Below are the code and all the weights of a small trained network. Each question names an input and a class and asks about switching units off, where a switched-off unit gives its printed mean instead of its output.

import numpy as np


def w(rows, s, z=0):
    codes = np.array(rows[::2]) - 128.0
    scale = np.full(codes.shape[1], s)
    scale[-1] = z or s
    return codes * scale


def norm(h):
    return h / np.sqrt((h * h).mean(-1, keepdims=True) + 1e-5)


def f(y):
    return y / 2 * (1 + np.tanh(0.7978845608 * (y + 0.044715 * y**3)))


def log_softmax(a):
    a = a - a.max(-1, keepdims=True)
    return a - np.log(np.exp(a).sum(-1, keepdims=True))


def net(x, mask):
    res = np.array(x, float).reshape(1, 2) / 4 @ E
    u = 0
    for l in range(3):
        y = f(norm(res) @ A[l][:, :-1].T + A[l][:, -1])
        res = res + np.where(mask[u : u + 6], y, B[l][:, -1]) @ B[l][:, :-1]
        u += 6
    return log_softmax(norm(res)[-1] @ U[:, :-1].T + U[:, -1])


A, B = {}, {}
E = w([
[87,113,132,11,188,124],'x0',
[139,2,61,66,134,126],'x1',
],0.009)
A[0] = w([
[102,141,83,88,109,86,174],'L0N0',
[225,65,57,141,77,231,120],'L0N1',
[36,254,128,100,162,216,36],'L0N2',
[84,81,112,15,94,171,7],'L0N3',
[42,54,61,74,184,147,207],'L0N4',
[94,168,8,202,53,142,200],'L0N5',
],0.0072,0.0018)
B[0] = w([
[162,154,175,172,203,191,147],'L0N0',
[56,123,147,216,121,73,223],'L0N1',
[65,49,75,161,165,123,204],'L0N2',
[233,119,153,119,159,129,205],'L0N3',
[152,165,131,126,254,199,254],'L0N4',
[206,192,116,219,111,139,209],'L0N5',
],0.007,0.0061)
A[1] = w([
[142,167,130,143,43,112,27],'L1N0',
[9,147,149,111,154,97,9],'L1N1',
[161,114,125,149,126,77,63],'L1N2',
[103,149,166,167,149,161,188],'L1N3',
[97,170,119,24,161,104,174],'L1N4',
[136,143,107,99,143,159,3],'L1N5',
],0.014,0.0014)
B[1] = w([
[101,171,195,177,80,11,239],'L1N0',
[56,120,79,94,100,206,225],'L1N1',
[94,139,163,111,110,176,168],'L1N2',
[134,89,111,104,91,109,248],'L1N3',
[174,188,130,166,50,157,255],'L1N4',
[130,124,130,92,85,94,156],'L1N5',
],0.011,0.0051)
A[2] = w([
[154,130,122,42,220,139,111],'L2N0',
[198,70,68,182,149,167,141],'L2N1',
[39,120,92,162,41,169,97],'L2N2',
[85,98,72,123,146,174,52],'L2N3',
[207,182,158,2,139,143,5],'L2N4',
[152,68,124,111,223,117,63],'L2N5',
],0.01,0.0033)
B[2] = w([
[239,82,84,129,62,111,252],'L2N0',
[101,178,145,36,201,115,214],'L2N1',
[184,115,100,75,105,166,255],'L2N2',
[85,195,209,176,82,154,168],'L2N3',
[183,232,254,244,208,216,232],'L2N4',
[59,142,113,138,15,84,207],'L2N5',
],0.0086,0.0058)
U = w([
[157,69,73,44,126,48,140],'0',
[119,67,161,119,135,133,2],'1',
[121,126,154,221,65,62,190],'2',
[31,118,142,92,229,99,136],'3',
[249,145,150,118,175,182,153],'4',
[136,54,96,191,223,119,81],'5',
[76,136,98,85,72,210,189],'6',
[120,94,147,127,138,130,31],'7',
],0.019,0.0085)

Each question gives the input, the list of numbers given to net, and the class t.
The units are the neurons (one row each of A and B). Each row of codes is followed by its name. A weight is (code - 128) times the scale printed after its matrix; where a second scale follows, it is the last column's (A, B and U).
mask holds one flag per neuron, layer by layer. A switched-off neuron (its flag False) gives its mean, the last column of its row in B, instead of its output. The means were averaged over made-up inputs and are rounded, as every weight is.
A unit's drop is (log p(t) with every unit on - log p(t) with that unit switched off) / (log p(t) with every unit on - log p(t) with every unit switched off).
unit that matters most: the unit with the biggest drop
k most important neurons: the k neurons with the biggest drops, biggest first
top k neurons in layer l: the k neurons of layer l with the biggest drops, biggest first
drop of u: that unit's drop, to one decimal
input [0,-8], class 6: unit that matters most -> L0N2
input [-1,4], class 0: top 2 neurons in layer 2 -> [L2N4, L2N1]
input [-3,5], class 3: 2 most important neurons -> [L2N1, L1N0]
input [6,-3], class 6: 2 most important neurons -> [L1N1, L0N2]
input [-6,8], class 5: 3 most important neurons -> [L0N1, L1N1, L1N4]
input [-1,5], class 0: 2 most important neurons -> [L0N4, L1N1]
input [0,5], class 0: 2 most important neurons -> [L0N1, L2N5]
input [-2,5], class 3: 2 most important neurons -> [L0N1, L2N1]
input [-6,7], class 5: 2 most important neurons -> [L0N1, L2N5]
input [-3,6], class 3: drop of L2N1 -> 0.3
input [-4,7], class 3: drop of L1N0 -> 0.1
